Where the symbols take the objects:
α: lom->ger, tid->vig, tis->nim, rin->ril, res->dil, rep->dat, vav->dip, dil->pem, nat->zam, ger->tob, niz->von, bok->lag, mak->bok, fur->pum, vis->taf, kuz->dod, fas->fur, dat->zep, sib->rir, lup->rus, tef->mup, dul->fut, ror->fub, git->ror, gav->gok, mul->kug, bib->sur, nef->bug, nop->miv, zam->niz, taf->bak, dal->nad, gaz->ruv, pok->buf, teg->tak, kof->mul, vev->gaz, doz->fas, kug->zev, maf->rep, zev->lav, zek->dev, rud->mon, ziv->nes, zep->vol, miz->gam, dod->gim, tas->lom, ket->viz, dok->vev, leb->fer, tep->rin, gam->mak, pum->dul, vuv->teg, rog->nop, tob->lop, sar->tep, sez->fip, nad->pak, lav->nat, kob->sib, vez->tir, lag->tas, lif->geb, mez->sak, dip->mun, puv->tid, zir->ziv, veb->vav, mol->kel, mon->rez, geb->rut, rus->daz, fon->vuv, fut->nuv, mun->miz, kel->nef, viz->puv, nes->mez, von->nol, vol->fos, mup->sar, miv->zir, sur->git, fud->dok, fer->tis, ruv->fon, nim->kof, tok->veb, rut->kuz, buf->dal, rez->sev, gok->tok, pak->vis, sev->tef, lop->lup, tir->zis, nol->rud, gim->maf, pem->kob, daz->lif, bak->bib, fos->sez, nul->res, zis->gav, nuv->nul, dev->pok, sak->fud, rir->ket, bug->rog, fip->mol, fub->leb, ril->vez, tak->doz, vig->zek
τ: lom->gam, tid->sib, tis->git, rin->sev, res->pum, rep->rut, vav->zis, dil->dul, nat->kof, ger->mak, niz->kug, bok->dip, mak->vav, fur->vuv, vis->pok, kuz->rus, fas->fon, dat->kuz, sib->nul, lup->tas, tef->nol, dul->tak, ror->taf, git->vis, gav->rin, mul->leb, bib->nad, nef->fos, nop->mol, zam->mul, taf->buf, dal->vig, gaz->mez, pok->puv, teg->vev, kof->fub, vev->nes, doz->ruv, kug->fer, maf->geb, zev->tis, zek->ket, rud->nat, ziv->bug, zep->dod, miz->tok, dod->daz, tas->miz, ket->dil, dok->ziv, leb->bib, tep->rez, gam->veb, pum->teg, vuv->dok, rog->fip, tob->bok, sar->mon, sez->rep, nad->zek, lav->nim, kob->nuv, vez->mup, lag->mun, lif->tob, mez->nop, dip->gav, puv->kob, zir->nef, veb->tir, mol->zep, mon->zam, geb->lop, rus->lom, fon->fud, fut->doz, mun->gok, kel->vol, viz->pem, nes->rog, von->zev, vol->gim, mup->rud, miv->kel, sur->pak, fud->zir, fer->sur, ruv->sak, nim->ror, tok->vez, rut->lup, buf->tid, rez->niz, gok->ril, pak->dev, sev->von, lop->lag, tir->sar, nol->lav, gim->lif, pem->fut, daz->ger, bak->dal, fos->maf, nul->fur, zis->tep, nuv->fas, dev->viz, sak->miv, rir->res, bug->sez, fip->dat, fub->bak, ril->tef, tak->gaz, vig->rir
ω: lom->rut, tid->vis, tis->niz, rin->vav, res->tid, rep->nef, vav->lom, dil->vig, nat->tef, ger->kuz, niz->sar, bok->daz, mak->rus, fur->kob, vis->fer, kuz->sez, fas->pem, dat->bug, sib->pok, lup->maf, tef->gav, dul->rir, ror->zev, git->kug, gav->mak, mul->rud, bib->kof, nef->sak, nop->vev, zam->mup, taf->tis, dal->ror, gaz->pum, pok->sur, teg->nul, kof->nol, vev->fur, doz->dil, kug->mon, maf->kel, zev->rez, zek->bak, rud->ril, ziv->fon, zep->rog, miz->lop, dod->fip, tas->geb, ket->dal, dok->fas, leb->nat, tep->veb, gam->lup, pum->sib, vuv->nuv, rog->dok, tob->dod, sar->tok, sez->zir, nad->fub, lav->sev, kob->dev, vez->mun, lag->lif, lif->zep, mez->teg, dip->ger, puv->pak, zir->ruv, veb->tas, mol->nes, mon->vez, geb->vol, rus->rep, fon->fut, fut->ket, mun->tob, kel->mez, viz->nad, nes->vuv, von->tep, vol->nop, mup->gok, miv->gaz, sur->mul, fud->doz, fer->zam, ruv->dul, nim->von, tok->lag, rut->fos, buf->git, rez->tir, gok->bok, pak->leb, sev->zis, lop->gim, tir->miz, nol->rin, gim->mol, pem->zek, daz->dat, bak->nim, fos->miv, nul->puv, zis->gam, nuv->viz, dev->bib, sak->tak, rir->buf, bug->fud, fip->ziv, fub->lav, ril->dip, tak->res, vig->taf
π: lom->tas, tid->puv, tis->fer, rin->tep, res->nul, rep->maf, vav->veb, dil->res, nat->lav, ger->lom, niz->zam, bok->mak, mak->gam, fur->fas, vis->pak, kuz->rut, fas->doz, dat->rep, sib->kob, lup->lop, tef->sev, dul->pum, ror->git, git->sur, gav->zis, mul->kof, bib->bak, nef->kel, nop->rog, zam->nat, taf->vis, dal->buf, gaz->vev, pok->dev, teg->vuv, kof->nim, vev->dok, doz->tak, kug->mul, maf->gim, zev->kug, zek->vig, rud->nol, ziv->zir, zep->dat, miz->mun, dod->kuz, tas->lag, ket->rir, dok->fud, leb->fub, tep->sar, gam->miz, pum->fur, vuv->fon, rog->bug, tob->ger, sar->mup, sez->fos, nad->dal, lav->zev, kob->pem, vez->ril, lag->bok, lif->daz, mez->nes, dip->vav, puv->viz, zir->miv, veb->tok, mol->fip, mon->rud, geb->lif, rus->lup, fon->ruv, fut->dul, mun->dip, kel->mol, viz->ket, nes->ziv, von->niz, vol->zep, mup->tef, miv->nop, sur->bib, fud->sak, fer->leb, ruv->gaz, nim->tis, tok->gok, rut->geb, buf->pok, rez->mon, gok->gav, pak->nad, sev->rez, lop->tob, tir->vez, nol->von, gim->dod, pem->dil, daz->rus, bak->taf, fos->vol, nul->nuv, zis->tir, nuv->fut, dev->zek, sak->mez, rir->sib, bug->nef, fip->sez, fub->ror, ril->rin, tak->teg, vig->tid
φ: lom->lop, tid->dev, tis->mul, rin->tir, res->kob, rep->vol, vav->miz, dil->sib, nat->von, ger->lup, niz->rud, bok->lom, mak->tas, fur->fut, vis->bib, kuz->maf, fas->dul, dat->fos, sib->viz, lup->lif, tef->tep, dul->nul, ror->fer, git->leb, gav->veb, mul->lav, bib->ror, nef->nop, nop->ziv, zam->nol, taf->sur, dal->vis, gaz->vuv, pok->nad, teg->fas, kof->zev, vev->fon, doz->pum, kug->nat, maf->zep, zev->zam, zek->buf, rud->sev, ziv->sak, zep->sez, miz->bok, dod->rep, tas->tob, ket->tid, dok->ruv, leb->nim, tep->vez, gam->lag, pum->nuv, vuv->doz, rog->zir, tob->rus, sar->ril, sez->kel, nad->taf, lav->niz, kob->ket, vez->gav, lag->ger, lif->kuz, mez->dok, dip->gam, puv->zek, zir->mez, veb->mun, mol->bug, mon->tef, geb->dod, rus->geb, fon->tak, fut->res, mun->mak, kel->rog, viz->vig, nes->fud, von->mon, vol->fip, mup->rin, miv->nes, sur->fub, fud->gaz, fer->kof, ruv->teg, nim->kug, tok->dip, rut->gim, buf->pak, rez->mup, gok->vav, pak->bak, sev->sar, lop->daz, tir->gok, nol->rez, gim->dat, pem->rir, daz->rut, bak->git, fos->mol, nul->pem, zis->tok, nuv->dil, dev->dal, sak->vev, rir->puv, bug->miv, fip->nef, fub->tis, ril->zis, tak->fur, vig->pok

The rows follow the links: the fewer symbols apart two objects are, the more alike their rows tend to be.

Each row is also shifted at random along 9 hidden directions that mean nothing.

Some objects, each with a row of numbers:
zir: 9 1 -6 -8 0 3 -7 8 -11 8 13 9 11 -17 -6 -8 5 -12 -13 -21 1 9 7 4 10 2 -2 -17 15 8 0 -3 -15 -9 -10 -5 -7 2 4 4 -18 11 -10 -7 10 17 14 11 -4 -7 -3 -2 9 -3 -5 4 -2 4 -2 6 8
kuz: -36 3 -12 2 1 8 3 -8 1 -7 5 4 6 2 -15 1 -6 -1 6 -2 5 2 9 11 -3 1 17 17 1 -3 -12 3 4 2 -8 6 -5 -1 0 15 0 16 -4 -13 -4 -2 2 3 12 4 5 12 -3 -10 -4 0 -1 13 8 5 6
geb: 21 14 4 10 -1 -38 -6 -16 3 -19 13 2 -13 24 -3 -19 -24 6 17 28 16 -8 11 -11 -14 13 -2 13 -4 -11 9 -5 11 13 -12 -1 3 2 -5 10 -12 18 -5 -1 -12 -9 5 14 13 -3 -4 -22 -4 21 7 2 7 4 14 8 -15
nop: 15 5 -8 7 -4 8 -8 -41 -4 -2 11 10 4 -4 5 3 2 -37 -21 10 -3 -3 9 -5 -13 -10 -4 -4 -15 -16 29 28 9 0 28 8 4 -13 1 9 19 10 -2 5 17 9 16 1 -6 -16 -7 -9 1 11 4 24 23 1 -2 4 -4
pum: 12 -7 0 1 -14 -3 -12 -7 1 8 0 11 11 -16 4 8 -4 -2 -12 11 0 -8 7 8 -10 -5 -12 -3 -14 5 7 10 10 8 15 9 -4 -2 12 -1 16 -4 -9 3 12 6 -26 2 -10 16 8 2 -9 -7 12 1 -5 -13 -13 3 -10
zek: 32 -6 6 -13 5 1 1 15 5 8 -13 -4 3 -8 7 -1 8 16 3 -18 -10 -4 -2 3 4 -2 -11 -8 17 1 -18 -7 -5 -11 -7 -12 -3 2 4 -4 -6 -15 -4 -9 -9 -12 9 -6 -1 1 1 -3 4 3 0 -1 -1 -5 -9 0 10
bak: -35 -10 7 4 9 3 0 5 2 16 -6 -3 0 -15 -3 6 3 7 -3 1 -6 -2 -4 0 4 -14 0 -2 -14 -5 -8 -8 3 11 -2 0 5 -1 7 -8 6 -19 -1 -3 5 7 -19 -6 -11 11 6 6 -2 -12 12 -11 -9 -9 -16 -7 9
mol: 37 1 -13 -5 -29 24 -4 -22 9 -14 3 5 3 20 -6 15 7 -26 -5 0 7 5 7 5 -3 2 18 4 7 14 7 34 5 -7 23 13 2 -20 -1 7 7 16 -2 9 -9 5 8 4 4 -15 -5 12 0 9 -21 12 22 12 6 7 -13
vuv: 15 -2 -6 25 -8 9 -7 -22 3 -7 6 13 10 13 0 22 -3 -27 -13 16 7 14 7 4 -7 -16 11 6 -28 -16 14 34 16 17 23 21 -3 -19 11 -1 16 3 -3 5 15 10 -4 2 -12 -4 0 -9 -21 2 -2 18 -1 -10 -11 -4 -4
gam: -5 14 -7 9 3 0 9 14 -14 3 6 -4 -3 -18 4 -4 -11 5 -2 -1 10 11 -8 -8 5 9 -3 -6 -14 0 12 -13 -8 12 -13 10 -1 20 -4 5 -8 7 9 8 21 5 -25 7 2 16 3 -4 5 -20 8 -13 -6 -3 19 0 -12
mul: -8 -8 7 -8 -22 -1 1 -11 22 -9 -13 -4 -13 11 -2 -2 10 14 17 22 -12 -20 -3 4 -26 5 -5 0 8 16 -6 8 19 -11 24 -13 9 -6 -12 -9 23 -11 3 4 -36 -22 -5 -16 6 -6 7 3 -6 19 -2 2 6 5 -5 3 -15
von: -26 1 1 4 -2 10 7 -2 3 5 -5 -7 -8 -4 9 4 4 1 -4 2 -7 1 -11 -8 -6 -2 -3 -15 -7 -3 6 2 -1 -5 8 -7 9 0 -6 -8 8 -10 11 9 -2 -6 0 -11 -3 -8 -3 -7 4 2 2 0 7 -5 3 -7 -6
tef: -53 -1 8 6 -5 -1 0 -5 6 -3 2 -4 -10 4 -3 -6 4 -3 4 17 3 -6 -8 -7 -18 5 -5 -14 -3 7 9 -2 7 -6 19 -14 10 -5 -5 -8 18 -3 3 12 -13 3 2 -3 -2 -13 0 -6 -1 2 1 -4 3 0 4 0 -13
pem: -3 -18 15 -2 14 -13 -9 2 5 -6 -1 5 8 1 -18 -3 14 -10 9 7 1 -13 -3 6 1 -5 1 15 -4 9 6 -10 17 2 19 -3 -7 -5 7 -7 23 -11 -6 0 0 23 -3 3 -17 9 8 13 -8 -10 -1 -3 -20 -3 -21 3 19
tok: -34 8 -3 -6 -16 3 5 0 3 -10 -2 -4 -7 0 4 -4 6 -2 6 2 3 -1 -5 -5 -6 13 -7 -7 5 13 12 6 3 -4 13 4 2 7 -10 2 4 3 6 12 -4 -7 -7 2 3 -1 2 -4 3 5 -6 0 9 4 13 9 -19
fut: -19 -8 3 -13 4 -6 -12 -17 4 8 -10 4 11 8 17 14 -7 -3 -12 -8 -9 -15 13 3 10 -12 -7 16 3 -15 -5 13 -1 -1 -1 6 -5 -13 15 5 -1 -6 -8 -8 8 -8 12 -1 -2 5 -9 4 2 14 4 14 14 -10 -17 -4 13
daz: 0 19 -7 2 -3 7 0 -15 -11 -2 11 -1 -6 -9 7 -12 8 -28 -11 -8 8 14 2 -18 -2 4 -13 -23 3 -10 26 15 -9 -1 8 4 8 0 -6 10 -9 10 -1 10 14 5 18 12 -1 -23 -9 -23 11 11 -2 11 27 5 14 13 -15
lom: 1 7 -2 27 29 -1 9 -14 -11 -11 10 -5 -4 16 -12 3 -13 -16 4 19 15 6 -7 -7 3 -4 22 29 -33 -23 17 -8 7 20 0 14 3 1 -3 8 17 11 14 7 18 16 -3 4 2 4 -3 10 -7 -22 4 -6 -9 6 15 -9 10
rut: -20 6 -4 19 -2 -13 -2 -9 3 -21 14 4 -4 25 -20 1 -12 -13 15 19 22 10 6 -3 2 2 24 23 -19 -5 9 6 14 25 -4 20 -1 -5 -1 7 -6 16 -1 2 -1 14 -11 15 1 4 1 -1 -12 -1 -6 -2 -6 6 7 5 -5
nef: 42 2 -3 -5 15 -10 -3 -7 -6 1 10 4 7 3 -3 -9 -16 4 -3 -4 0 -9 8 4 1 4 5 8 9 -7 -7 -14 -8 -11 -19 -14 -7 1 1 12 -8 18 -3 -14 -1 1 25 3 12 -3 -7 3 9 0 3 4 1 7 8 -3 17
miz: 13 11 -6 -16 14 -7 13 7 -9 -2 -9 -13 -3 9 19 1 -17 21 5 -15 -6 -10 -4 -3 21 11 3 27 9 -8 -5 -18 -17 -5 -31 7 -5 19 -9 13 -19 9 16 -3 9 -21 3 -3 20 18 -10 14 17 0 1 -4 8 6 22 -8 10
nuv: 18 -4 6 11 1 -3 -12 2 -1 2 2 5 6 18 2 12 -2 -11 -7 1 10 13 6 -1 12 -11 4 3 -5 -8 -1 13 -2 14 0 13 -1 -16 15 -8 -11 -5 -9 3 7 10 1 10 -11 -6 -5 -6 -13 5 -5 3 -5 -10 -15 -4 1
sak: 20 -5 -6 -4 -28 2 -12 17 6 -1 8 16 12 -1 -17 -5 -3 16 4 1 7 6 17 25 -15 11 1 -13 26 27 -31 5 -1 -10 -7 -10 -9 -4 6 1 -12 15 -22 -14 -26 -4 -2 8 11 -3 13 3 -13 -1 -9 -4 -16 8 -3 10 -13
tak: 43 -1 4 0 -5 -17 -12 -3 1 5 7 10 9 -20 9 -14 -8 6 -8 6 0 -10 7 1 -24 7 -28 -27 7 1 5 -3 5 -13 7 -22 -6 1 9 2 7 3 -13 -5 -3 -3 12 4 -3 -4 1 -28 -1 8 12 9 1 -13 -4 7 -7
lif: 40 11 1 16 17 -21 2 17 -11 -9 17 1 -5 8 -19 -23 -18 15 17 11 20 10 3 0 -5 14 7 4 4 -3 -12 -28 -5 6 -28 -12 -2 12 -4 7 -17 20 -5 -9 -9 4 7 13 15 -3 4 -7 -5 -12 3 -16 -21 12 19 3 0
rog: -18 -3 -1 1 4 -13 -11 -36 1 -2 14 11 7 -15 -6 -8 -8 -18 -9 19 -2 -23 9 1 -22 -3 -7 4 -15 -7 22 2 19 -3 20 -7 -3 -3 3 13 28 12 -6 -4 9 14 6 1 -4 3 0 -3 3 1 15 14 9 -1 -4 6 5
mun: -23 1 1 -6 -5 -3 5 -15 11 -25 -3 -7 -8 18 -5 0 5 -13 16 12 7 -16 -11 -6 -7 12 8 19 -6 11 24 3 18 -4 26 6 -1 1 -10 6 25 5 14 17 -6 4 -1 1 1 5 -2 8 4 2 -10 2 11 6 14 6 -6
ger: 10 17 -2 -12 -11 -21 -4 -14 -1 -3 -1 -5 -10 9 19 -11 -25 17 4 11 4 -18 11 -9 -7 15 -15 9 8 -5 2 -3 -5 0 -16 2 5 8 -5 15 -13 14 -1 1 -7 -26 -2 6 22 5 -7 -7 10 18 11 -1 25 3 19 6 -21
dul: 40 -7 12 -7 -16 -26 -17 2 9 -5 1 6 2 11 2 -1 -7 4 5 14 8 -13 7 0 -3 6 -10 2 3 15 6 1 9 5 7 1 -5 -5 10 -6 -2 -2 -11 7 -8 6 -12 10 -7 9 0 -6 -6 12 1 -2 -4 -11 -12 6 -11
tir: -49 1 1 -11 -1 -16 5 -15 -1 -13 -6 -8 -11 9 9 5 1 -6 8 15 -9 -22 -9 -9 16 3 4 39 -22 4 34 -4 12 17 11 29 -1 17 -15 1 13 -4 20 17 20 2 -33 -5 -4 30 -1 21 6 5 4 1 3 1 4 -2 -1
rez: -43 -2 4 -9 -5 -17 4 -13 -1 -2 -4 -9 -13 -9 13 7 -2 -7 0 19 -10 -25 -15 -16 13 0 -2 22 -35 8 45 -8 13 22 16 26 3 19 -12 -7 18 -13 23 25 29 14 -51 -7 -15 37 -1 16 11 0 15 -5 3 -12 -1 -6 -7
rus: 8 19 -14 -12 -23 12 0 -9 -6 -1 -3 -4 -7 15 18 6 -4 -7 -8 -14 4 12 12 -8 16 5 0 3 16 -3 -1 25 -19 4 -13 24 6 -2 -5 11 -33 14 -1 5 4 -20 2 10 16 -10 -11 0 10 21 -11 6 32 10 16 8 -23

Start here and follow the symbols in turn, left to right. Where do you end up?
Answers are names.
13 -7 -6 -4 6 -3 -4 -16 -3 -4 5 10 11 0 -6 5 -2 -10 -5 4 -8 -12 8 13 4 -6 10 27 -7 -3 5 3 8 2 5 11 -11 1 0 8 12 9 -1 -9 13 7 0 -3 -1 13 3 20 -4 -3 2 11 -8 6 -7 -2 17
φ τ α τ τ τ: dat
18 -4 -7 -5 -12 -5 -8 -19 0 -6 5 11 8 -3 1 6 2 -16 -7 7 -6 -9 8 7 -1 -3 0 13 -10 3 18 16 12 7 16 18 -9 0 0 4 10 6 -2 1 14 7 -11 1 -7 12 3 6 -4 7 1 16 1 -1 -8 5 -1
φ π τ π α α π: nes
17 5 -8 -14 -14 -13 -10 -11 -9 6 7 9 5 -13 15 2 -8 -7 -15 -4 -8 -6 14 -1 12 -1 -11 4 -2 0 16 10 -6 9 -7 21 -7 10 0 7 -18 7 -5 -1 24 1 -15 7 -3 15 -3 -2 8 16 8 13 10 -5 -5 5 -6
φ α π α ω π α φ τ π: teg
5 -8 17 -18 22 -26 -10 10 2 6 -5 0 6 -5 6 -19 1 18 5 -14 -9 -18 5 1 0 2 -23 -4 27 -7 -18 -22 -5 -18 -15 -29 -6 0 9 0 -9 -10 -14 -18 -13 -9 33 1 0 -5 -4 -14 7 14 6 4 -2 -5 -14 3 22
φ α φ ω τ ω φ: fer
-22 -9 -4 -5 2 13 -6 -11 -5 12 -11 5 13 -1 11 28 2 -13 -18 -8 -10 -1 7 9 24 -22 7 28 -17 -11 1 19 -1 19 4 34 -6 -7 13 0 5 -11 -1 -1 30 6 -23 -3 -12 22 1 25 -6 -7 3 6 -1 -8 -21 -7 12
π ω ω φ τ φ π τ α τ: viz
28 -9 10 5 15 -13 0 -6 10 -7 -12 -6 -3 24 5 14 -2 0 10 7 -4 -8 -5 -5 13 -13 10 30 -17 -17 3 2 13 15 2 12 0 -7 4 -6 5 -16 8 1 2 -2 -4 -6 -9 11 -5 4 -7 8 1 4 -3 -10 -14 -10 17
α π φ α τ τ φ τ τ α: res
-11 -2 1 14 -9 14 7 14 -1 9 -2 -1 -8 -13 -7 3 12 4 0 7 -3 18 -8 0 -2 -8 2 -17 -12 6 -5 2 0 13 4 5 9 3 -5 -16 1 -15 3 5 0 2 -27 -7 -9 -1 12 -1 -10 -8 2 -10 -15 -2 -8 -4 -11
τ ω α τ φ τ τ ω α: kug
21 -9 5 31 51 -10 2 8 -14 3 18 9 17 -14 -18 -6 -6 -13 -7 0 7 10 -8 4 0 -13 10 1 -26 -25 8 -26 5 3 -5 -16 -14 2 13 0 17 2 1 -13 26 35 21 2 -18 3 1 -9 -10 -33 10 2 -36 -10 -8 -12 41
φ π ω π τ ω π φ φ: tid
2 12 -5 2 -8 14 8 -20 -2 -9 -6 -6 -11 7 15 -3 10 -12 -2 8 -6 0 -5 -8 -16 6 -13 -7 3 -6 18 19 1 -11 25 1 10 0 -15 3 18 2 11 14 -3 -21 15 -9 8 -21 -4 -8 1 15 -5 14 23 9 15 3 -19
ω α ω π ω π τ: geb
8 -11 5 5 19 14 6 4 4 11 -12 -4 4 -4 -2 10 4 8 0 -5 -9 -2 -6 7 1 -15 7 7 -6 -12 -19 -6 2 -1 -1 -7 2 -6 7 -5 14 -16 2 -9 -3 -3 2 -13 -3 2 4 12 -5 -15 4 -6 -9 -3 -12 -11 19
τ α τ π α φ π: tid
16 -4 11 16 21 8 2 -17 0 9 -2 -4 -5 -15 5 -3 15 -19 -10 7 -6 -1 -12 -15 -15 -16 -13 -21 -19 -23 19 3 10 -2 26 -14 13 -9 3 -8 30 -20 4 7 9 9 15 -10 -18 -19 -3 -19 0 -2 12 8 8 -11 -11 -4 7
π φ α τ α τ τ ω: nad
20 11 6 12 8 -27 6 -8 -9 -14 8 -6 -18 -2 5 -17 -3 -6 10 31 3 -10 -15 -19 -8 11 -13 9 -27 -2 44 -15 13 16 15 9 5 23 -19 -4 18 0 19 22 18 6 -23 0 -6 12 2 -10 0 3 14 -2 -7 -3 13 1 -15
ω π φ ω ω φ τ φ α: vol
21 -2 7 20 -3 2 -2 12 7 9 -4 0 -3 6 0 8 -6 13 2 7 8 17 1 -1 -7 -10 0 -15 -7 -11 -20 6 1 12 -8 -4 8 -12 11 -12 -9 -13 -8 -3 -13 -7 -6 0 -4 -9 3 -18 -15 0 3 -8 -8 -12 -10 -6 -9
φ ω π τ α τ: pak
-39 -5 8 0 -2 -10 -6 -4 10 20 -10 1 0 -16 13 0 -15 27 -4 6 -8 -13 9 0 -16 -10 -19 -13 -2 -15 -23 -2 4 2 -11 -15 6 -5 14 -1 0 -16 -12 -15 -13 -21 -7 -8 3 5 3 -16 -2 7 22 -3 6 -16 -14 -3 -3
τ π π ω τ φ φ: bak
-21 5 -2 -14 20 -1 13 -3 -6 -7 -7 -10 -2 -2 10 -6 2 3 5 -11 -11 -15 -11 -3 8 9 -2 19 5 -5 11 -16 -4 -13 -3 -2 -5 17 -13 10 9 3 17 0 9 -9 12 -8 8 10 -5 12 15 -3 0 4 7 8 15 -3 15
φ π ω π τ φ: lag
-6 0 -13 -13 2 10 7 -8 -3 -5 2 3 8 -24 -13 -8 5 -1 3 -6 -7 -14 1 13 -9 8 4 12 3 10 2 -8 7 -11 5 0 -8 15 -8 17 19 13 2 -10 4 2 -6 -4 9 16 11 22 8 -19 3 0 -1 16 10 10 9
φ τ α α ω π ω π τ τ ω: nop
-29 8 -6 6 -2 20 9 12 -2 -2 2 -2 2 -12 -6 -12 6 4 2 -8 9 13 -6 3 -19 13 -7 -30 16 7 -10 -3 -6 -20 4 -21 2 2 -3 4 7 9 -2 0 -14 -6 18 1 10 -19 5 -12 1 -14 -7 -6 2 8 18 8 -10
α α φ α ω ω τ α φ ω φ: miv
